In the rows, 128 means zero.
Each name stands for a flat space through zero: a line, a plane or more. A row that begins with a name and a colon came from that space; any other row is followed by the name of the space it lies nearest, among the names in its block.
dulon-razer: [143 143 103 142 127 111 145 129 138 172 141 112 154 106 132 130 129 138
 134 101 124 142 164 154 123 136 112 138 129 138 139 115 138]
tebos-bodep: [134 110 133 143 157 139 124 130 136  86  72 146 154 166 183  37 191 107
 155 133  97 120 147 103 152 107 121 141 116 139  97 145 147]
livu-rerep: [105 104 158 112 112 159 104  98 120  62 131 159  98 144  39 187  58 148
 112 203 159  89  99  97 137 167 177  85 136 121 115 118 101]
dulon-razer: [108 127 151 116  74 115 118 131 116 103 173 132  85 122  98 209  69 159
  84 134 177 115  98 140  93 135 159 124 114 118 163 108  71]
dubel-mez: [135 145 136 115 103 137  80 164 112 171 127  90  55 171 169 136 197 153
 139 120 130 146  32 137  88  48  83 182 182 148 121  95 171]
livu-rerep: [161 131  93 173 128  84 158 163 144 145 134 123 143  79 174 110 152  82
  65  75  97 147 189 158 148 123 142 124  72 109 139 131  84]
livu-rerep: [117 131 133 110 136 148 123 102 124 142 139 128 134 130  68 158  89 149
 157 157 140 119 121 122 125 157 125 115 158 134 124 125 154]
tebos-bodep: [143 148  82 113 105 129 165  86 144 176 142 107 144  30  60 221  37 148
 106 150 168 166 130 119 156 183 143  50 159 116 151 105 114]
tebos-bodep: [133 133 116 113 135 146 135 106 137 131  81 118 150 130 164  89 155 142
 172 140 134 152 108  97 144 114 102 121 162 145 116 127 165]
dubel-mez: [127 132 105  94 200 161 165  89 133 154  86 128 180  77 115  88 116  71
 173 148  99 160 130  78 194 164 113  62 154 103 104 189 178]
dubel-mez: [157 136 107 127 154 155  93 154 125 175  84  97  80 141 155  97 213  98
 136 144  85 156  55 108 153  67  92 133 186 133  82 119 194]
tebos-bodep: [114 144 114  84 121 143 165  74 135 143 114 116 168  77 119 153  70 158
 170 144 175 163 111  93 142 161 115  80 163 129 151 137 141]
dulon-razer: [131 122 130 125  97 121 121 145 123 101 131 129  75 100 135 172 113 108
  61 138 144 137  83 115 138 112 161  97 112 102 137 123  75]
tebos-bodep: [118 146 115  91 119 134 157  94 130 153 126 111 148  81 129 157  86 147
 152 129 166 163 104 107 133 146 114  94 155 124 153 136 135]
livu-rerep: [163 136  83 146 123 106 155 150 142 153 112 110 117  52 169 136 143  78
  62 104 112 172 127 123 170 114 141  84 109  99 133 130  94]
dulon-razer: [127 126 144 116 169 149  79 177  94 170 170 119  29 131  54 182 136  48
  73 148  73 114  50 136 138 109 140 116 144  80  95 156 146]
dulon-razer: [148 139  98 151 119  88 160 153 135 160 163 117 127  57 133 166 104  88
  57  84 119 150 164 159 140 142 149 104  84  96 155 134  75]
dubel-mez: [140 128 118 131 161 149 112 129 128 155 110 121 125 142 108 107 157 113
 151 146  96 128 119 122 145 122 111 129 159 134  95 129 177]
dubel-mez: [130 142 110  99 147 120 160 142 120 156 123 110 112  53 174 134 128  56
  90 100 118 179  85 104 163 115 126  79 117  78 143 180 109]
livu-rerep: [122 119 160 142 117 116  90 177 110 106 145 132  74 184 164 113 180 116
 101 108 111 105  99 150  94  77 129 183 105 127 124 126 113]
livu-rerep: [150 144  96 113 123 127 143 139 134 157  84  97 111  80 210 107 175 100
 114 111 127 189  70  97 158  80 104 102 150 116 129 135 136]
tebos-bodep: [112 124 143 124 128 116 136 131 120 115 160 141 129 121 110 149  94 117
 110 117 134 114 145 140 118 149 146 125  98 111 146 146  98]
dubel-mez: [158 131  97 122 130 140 127 145 136 133  57 104  93  93 211  92 198  84
 102 135 111 183  55  79 178  68 115  92 154 114 104 132 138]
dubel-mez: [139 134 137 146  92 112  88 177 117 147 154 109  59 161 148 155 171 141
  90 109 125 123  84 162  87  72 120 179 133 137 132  91 120]
livu-rerep: [114 142 134 104 145 144 132 102 126 158 124 118 164 153 128 103 133 164
 207 125 137 133 128 127 108 132  85 154 167 154 129 132 186]
tebos-bodep: [124 139 125 121 122 104 146 147 119 149 164 119 112  86 139 161 106  98
  87  93 131 145 122 145 122 129 136 118 101  98 157 149  93]
dubel-mez: [141 123 131 141  98 146  88 128 135 111  88 121 108 190 152 103 183 187
 160 156 139 119  96 119 109  84 107 168 171 176 104  72 162]
dulon-razer: [107 121 154 117 170 143 116 127 113 128 147 143 134 162  88 112 123 108
 157 135 103  99 138 133 121 146 124 143 125 121 113 161 155]
livu-rerep: [118 106 156 144 112 123 111 140 123  65 133 155 109 162 125 126 125 128
  99 139 131  93 138 130 118 127 161 139  91 125 126 125  86]
dulon-razer: [156 137  96 144 116 109 135 155 133 162 134 107  96  74 141 160 136  94
  65 110 116 158 114 138 148 111 138 103 120 105 133 118 102]
dulon-razer: [105 122 158 115 117 123 111 146 105 115 183 138  75 126  75 197  79 110
  79 135 138 104  98 142 108 140 161 120 106  96 144 141  87]
tebos-bodep: [105 142 151 100 103 130 113 124 111 151 172 115 102 144  98 182  95 170
 146 126 162 122  89 146  80 126 114 153 153 136 153 116 137]
[ 96 115 161 108 134 147 127  92 123  82 127 155 161 168  98 115  93 162
 180 155 151  96 145 113 114 161 133 134 129 143 129 140 136]
tebos-bodep
[112 141 145 120 144 117 116 153 105 181 200 118 104 135  80 171 107 115
 123  99 113 112 126 174  90 136 117 160 124 113 143 144 139]
dubel-mez
[120 132 122 110 137 121 163 114 130 122 122 131 155  86 152 120 105 105
 126 113 137 149 137 111 147 145 133  96 109 107 146 162 109]
tebos-bodep
[116 127 138 118  62 130 132  87 143  75  98 133 155 156 165 127 111 228
 170 147 202 128 124 108  97 124 123 144 146 176 153  79 114]
dulon-razer
[130 164 108 101 157 135 143 117 127 220 121  86 167 129 170  86 171 149
 217  89 120 170 115 137 109 105  48 166 186 154 134 137 218]
livu-rerep
[113 144 129  97 112 129 141 109 122 151 150 115 129 102 111 173  84 152
 141 126 163 145 103 126 112 142 119 115 148 125 155 129 128]
tebos-bodep
[156 143  89 145 110 107 140 145 135 180 158 105 101  57  96 198  98 108
  60 116 126 154 128 151 143 138 145  92 126 105 141 107  99]
tebos-bodep
[127 161 114 100 155 138 137 117 125 215 125  89 160 134 159  94 166 151
 214  96 122 164 110 137 107 107  53 166 186 153 132 136 215]
livu-rerep
[113 119 158 110 114 146  94 138 112  96 119 132  78 167 137 133 146 135
 126 152 139 117  62 109 114  95 130 140 143 129 119 125 128]
livu-rerep
[122 123 120 144 144 103 186  97 150  96 112 153 235 115 174  57 115 134
 166  90 132 126 240 132 138 172 129 130  74 139 150 156 108]
dulon-razer
[121 145 139 109 137 135 103 148 109 182 156 104  91 149 119 145 149 130
 147 115 119 133  79 147  97  99  94 163 162 130 128 129 169]
dubel-mez
[105 108 165 119 113 142 106 121 120  61 115 152 113 179 133 116 128 150
 139 156 147  98 107 108 113 120 144 141 121 137 123 127 113]
livu-rerep
[149 162  97 139  85 107 125 133 135 219 176  84 118 107  98 199 111 192
 130 102 154 148 130 182  83 123  97 160 169 157 156  65 149]
dulon-razer
[117 136 147 116  84 127 105 131 121 122 132 115 102 169 160 139 145 188
 151 124 166 128  84 134  80  90 107 172 153 158 145  94 134]
dubel-mez
[147 141 107 112 122 138 112 153 118 172 124  96  55  83 127 177 142  90
  77 139 120 167  38 111 151  91 126  92 163  99 119 124 132]
livu-rerep
[135 121 116 133 121 129 136 119 135 113 126 136 121  92  95 162  91 114
  90 151 134 129 132 116 155 152 159  83 119 111 126 124  98]
livu-rerep
[134 112 135 167  96 109 118 136 138  86 142 148 129 152 112 139 117 156
  97 131 136  93 178 154 111 139 159 148  92 143 132  93  85]
dubel-mez
[118 120 130 114 143 161 136  70 142 101  82 143 191 157 110  86 116 176
 212 171 146 118 152  93 141 160 114 119 164 164 109 122 175]
dubel-mez
[134 109 127 157 132 131 123 117 138  97 134 154 141 135  62 144  94 131
 109 159 119  92 181 135 143 170 165 111 109 130 111 112 109]
tebos-bodep

Each name stands for a flat space through zero: a line, a plane or more. A row that begins with a name and a colon came from that space; any other row is followed by the name of the space it lies nearest, among the names in its block.
ruvkubi: [154 133 140 162 127 121 128  84 143 133 166  84 175 141  78 161 108 113
 157 147 101  81 123 163 110 165 150 112 104 155 107 148 124]
tuzoktogit: [ 98 137 135 138 137 120  78 101 211 108  76 130 164 151 159 168 110 160
 132 138 118 121 167 135 175  73 142 177 150 152 150 140 124]
medmiv: [122 171 106 128 131 192 110  86 112 109 110 150 134 177 146 123 114 135
  94  75 136 129 154 155 133 105 173 142 176  83  98 197 135]
tuzoktogit: [116 137 111 148 111 129 168  28 143 180  83  91 186 157  81 160 167  78
 176 128  89 200 128 225 203  99 145 159 105 247 143 119 136]
medmiv: [136 192 104  90 113 119 200  95 125 182 151  62 204 110  94 185 149  74
 100 111 119 152 127 174 145 158 139 110 142 142 141 122  95]
ruvkubi: [125 128 116  75 131 130 152 137 112 138 111 151 157  88 168 146 119 153
  95 130 135 142 160 125 139 133 124 123 172 103 163 106 151]
ruvkubi: [139  84 146 109 125  96 158  92 140 169 190 107 200 116  82 159 102 101
 141 163  83 108 131 189 173 131 115 118 128 174 115  92 141]
ruvkubi: [171 143 118 175 140  84 155 132 209 103 173  80 167 127  57  87  97  81
 136 122  98  79 169 148 188 127  83 123  63 193 153  49  86]
ruvkubi: [106 103 105 106 131 150 118 135 106 133  91 178 104 134 189 122 140 146
 111 116 146 175 129 108 164  72 124 153 163 118 138 127 139]
tuzoktogit: [146 154 109 110 144 143 136 153 125  96 127 145 137  99 161 111 106 147
  86 102 143  97 170  95 121 139 122 107 149  77 152 112 125]
fegadovob: [103 114 144 125 122 158  87  67 183 172 128 136 134 167  77 121 137 164
 154 152  98 107 149 212 179  93 140 134 129 147  98 115 109]
fegadovob: [131  96 124  43 132 122 170 162  83 151 168 167 157  74 164 132 102 140
  72 132 131 132 149 125 144 133 104 106 188  77 140  89 158]
ruvkubi: [ 94 161 151 126 122 112 104 171 159  98  94 127  82 143 131 102 138 130
 116 111 147 149 127 107 108 120 123 159 128 108 131 148 126]
medmiv: [102 153 145 117 132 153 132  54 139 135 111 126 174 143 107 129 137 103
 130  97  94 130 156 201 171  98 151 131 142 144 106 144 143]
medmiv: [110 124 138  80 115 122 147 123 124 180 125 123 139 101 113 148 153 144
 128 155 123 149 125 159 130 145 124 116 141 127 138 102 129]
medmiv: [117 159 132 143 131 151 127  89 125 107 117 125 140 162 118 114 127  94
 122  83 116 136 138 160 144 105 150 142 135 131 102 169 138]
medmiv: [151 116  93 116 134 157 110 135 132 134 153 152 138 138 155 144  93 176
  98 138 142  95 150 115 139 121 136 124 167  87 128 129 112]
fegadovob: [112 136 165 116 135 116 152 131  81 105 112 130 124  87 139 110 153  90
 134 103 120 140 115 115  94 146 125 105 114 120 124 135 165]
fegadovob: [118 106 154 102 135 116 108 141 165 145 131 139 128  86 120 121 134 176
 139 169 118  86 149 130 132 135 105 100 118 115 143  69 116]
tuzoktogit: [144 127  99 130 131 164 140 119  63 114 109 158 120 131 169 126 123 134
 115 104 144 149 128 111 107 136 149 125 153 107 129 163 160]
tuzoktogit: [ 98  74 151 133 125 101  75 136 167 151 150 129 121 157 145 174 125 139
 148 173 123 124  85 112 152  74 124 159 136 143  98 141 104]
ruvkubi: [120  84 132 129 113 149 120 101 118 188 149 140  91 153  76 100 161 136
 165 157 114 143  98 181 151 115 120 117 105 155  94 103 114]
tuzoktogit: [102 145 135 101 123 130 132  96 149 141  72 132 158 117 134 150 139 149
 132 133 118 158 160 167 147 124 142 147 149 148 158 125 154]
ruvkubi: [122 132 137 144 122 140 108 120 135 157 176 103 103 161  89 125 152 105
 138 128 126 105  83 137 124 116 131 110 107 115  73 142  74]
tuzoktogit: [ 96 118 151  70 131 123 122 137 140 153 130 147 140  96 147 139 137 150
 107 141 123 122 140 135 147 108 116 117 159  95 129 101 125]
medmiv: [123 119 133 133 141 149 104  95 138 106  92 158 146 125 150 126 113 163
 138 129 116 110 167 141 140 115 143 133 141 130 139 133 159]
tuzoktogit: [111 142 116 116 117 122 120 109 174 150  77 120 152 135 132 167 132 163
 135 152 128 158 153 155 152 122 140 163 146 159 167 124 129]
tuzoktogit: [146  87  94 116 127 116 147 139 102 163 162 128 150 119 164 177 123 120
 118 151 137 145  98  99 153 109 118 128 146 139 135 113 110]
medmiv: [107  83 145  97 120 130 149  61 125 227 162 113 162 108  80 152 184 107
 169 169  85 134  97 202 189 100 114  89 106 178 101  66  98]
fegadovob: [133  42 140 156 144 153 100  88  72 142 139 169 114 115 158 128 148 137
 182 157 109 105  89 112 132  98 129  93 103 146  95 120 144]
ruvkubi: [100 160  97  93 129 143 117 162 189 130  78 160  95 136 151  83 142 162
  83 103 152 162 179 126 197  67  99 160 153 109 169  76  91]
tuzoktogit: [122 138 142 138 125 112 116 131 158 116 111 116 129 132 115 131 123 137
 140 138 125 124 137 133 119 139 130 142 118 142 139 131 133]
fegadovob: [137 186 124  66 129  84 196 194 154 112 155 103 162  75 114 103 105  95
  54  94 136 128 177 121 142 159  86 118 147  95 173  70 118]
fegadovob: [119 132 129 105 126 123 113 147 152 143 130 127 128 119 138 149 127 159
 115 148 138 116 132 116 124 129 126 127 145 103 136 120 108]
ruvkubi: [141 111 134  90 125 132 160 128  67 154 144 136 144  78 136 146 133 141
 126 148 128 124 120 128  86 180 133  86 142 103 133 120 158]
medmiv: [141  95 114 169 140 161  89 118 100 100  89 169  92 135 172 116 128 171
 158 137 140 119 126  91 106 120 143 127 118 127 133 146 149]
medmiv: [146 138  88 115 122 159 151  95  99 169 136 120 157 131 134 166 136 135
 118 130 133 139 124 146 136 138 149 113 150 124 131 135 112]
fegadovob: [140 151 116 157 118 127 113 138 159 112 100 115 109 153 108 124 116 157
 140 138 141 132 142 130 104 157 139 152 116 142 149 143 128]
tuzoktogit: [ 86 134 151 110 128 158 100  92 145 144 107 149 116 148 118 108 153 137
 131 114 114 132 137 172 158  85 138 132 140 116  98 135 124]
fegadovob: [ 95 109 153 100 121 148 114  97  96 149 111 153 128 135 142 147 139 142
 135 134 120 151 115 159 119 118 153 135 162 114 101 167 166]
fegadovob: [162  45  93 158 140 193  93  83  82 168 173 177 106 149 138 116 131 169
 161 159 121  84 105 131 154  94 133  86 118 124  85 110 105]
ruvkubi: [113 152 105 134 133 161  99 147 121 119 114 142  83 153 172 121 152 130
 103  94 160 137 107  80 128  84 135 133 142  81 110 156  83]
fegadovob: [134  99 134 146 145 112 153 119  86 112 150 128 144 104 153 124 141  61
 139 106 113 130  98  97 149  96 109 108 102 154 114 115 132]
medmiv: [101 116 149  94 122 128 116 141 130 184 145 123  97  99 117 132 182 144
 140 159 132 119  91 122 119 125 112  89 114 103 111  91  82]
[158 174  80  85 103 136 174 172 119 120 123 137 132 150 114 115  67 162
  59 110 161 173 184 158 108 191 140 170 194  94 170 152 170]
fegadovob
[157  56  78 147 134 168  96 104 111 170 176 160 127 164 158 157 112 162
 136 161 132 105 104 116 173  77 132 122 146 128 100 122  91]
fegadovob
[174  85  88 184 129 155 165  90  35 100 134 156 125 168 136  99 103  77
 148  94 121 172 110 139 137 124 143 145 118 181 112 168 191]
fegadovob
[120 110 141 127 127 119 126 129 116 146  99 129 112  93 136 135 164 147
 162 159 129 137 111 112 106 145 121 108 102 145 148 102 131]
medmiv
[170  94 119 147 126 105 191 135  63  76 106 158 138 113 122  77  80 101
 139 113 116 178 160 145 118 175 116 153 118 188 170 123 242]
fegadovob
[113 108 106  94 130 160 103 136 133 168 153 157 111 141 157 135 138 157
  98 133 143 121 119 118 168  74 121 122 164  83 106 113  80]
tuzoktogit
[138 141 123 166 141 132 120 121 131 125 147 100 122 124 129 132 158  96
 144 116 129  95  97  91 125 113 123  96  85 130 111 121  72]
medmiv
[118 126 141 145 130 125 105 161 135 126 169 119  77 148 115  99 148 101
 126 116 138 109  85  96 121 103 110 116 102 102  84 129  78]
medmiv
[ 92 154 121  76 121 148 115 152 146 147  90 154  99 126 152 118 149 169
  92 119 152 158 148 130 141 106 126 142 169  82 143 120 114]
ruvkubi
[155 121 124 168 136 105 116 162 154 103 177 106 118 140 115 119 105 109
 129 132 132  85 112  88 124 127 109 123  97 129 116 118  90]
tuzoktogit
[173 145  88 187 121 165 143  93 124 111 129 125 112 185  67  68 108 115
 143 100 122 134 154 180 143 145 139 140  97 169 124 136 136]
fegadovob
[142 158  98 132 116 125  97 182 190 129 111 117  93 144 123 135 111 202
 112 159 166 115 150 100 101 161 127 149 135 101 167 119  87]
tuzoktogit
[ 76 109 214  92 112  85 156  92 102 151  99 116 150  88  86 136 164  93
 176 151  84 171 108 196 104 160 131 126 112 178 119 132 207]
tuzoktogit
[145 129 133 148 132 114 134 120 143 136 192  91 151 138  93 138 122  85
 131 126 112  87 106 131 139 124 120 107 104 135  95 122  87]
ruvkubi
[115  78 164 136 125  59 136  94 188  99  98 130 207 140 111 153  63 114
 158 160  76 159 178 195 194 105 120 207 137 239 165 119 221]
ruvkubi
[115 111 149 115 111 131 124 105 134 165 120 130 118 135  80 120 140 154
 157 161 112 141 128 187 123 151 133 130 121 150 122 119 148]
ruvkubi
[152 146 115 177 147  90 137 152 164  31  65 132 150 117 165 106  81 117
 127 101 130 137 188  85 140 127 114 174 109 178 200 120 176]
ruvkubi
[116 118 145  81 116 117 139 164 131 181 175 122  99 104  90 110 154 136
 117 153 132 120 105 139 123 144  99  95 123  96 111  81  92]
tuzoktogit
[ 70 170 158  45 110 137 108 144 160 186 149 115 121 135 113 160 154 152
  82 132 140 128 116 159 120 120 141 125 185  48  91 149  83]
ruvkubi
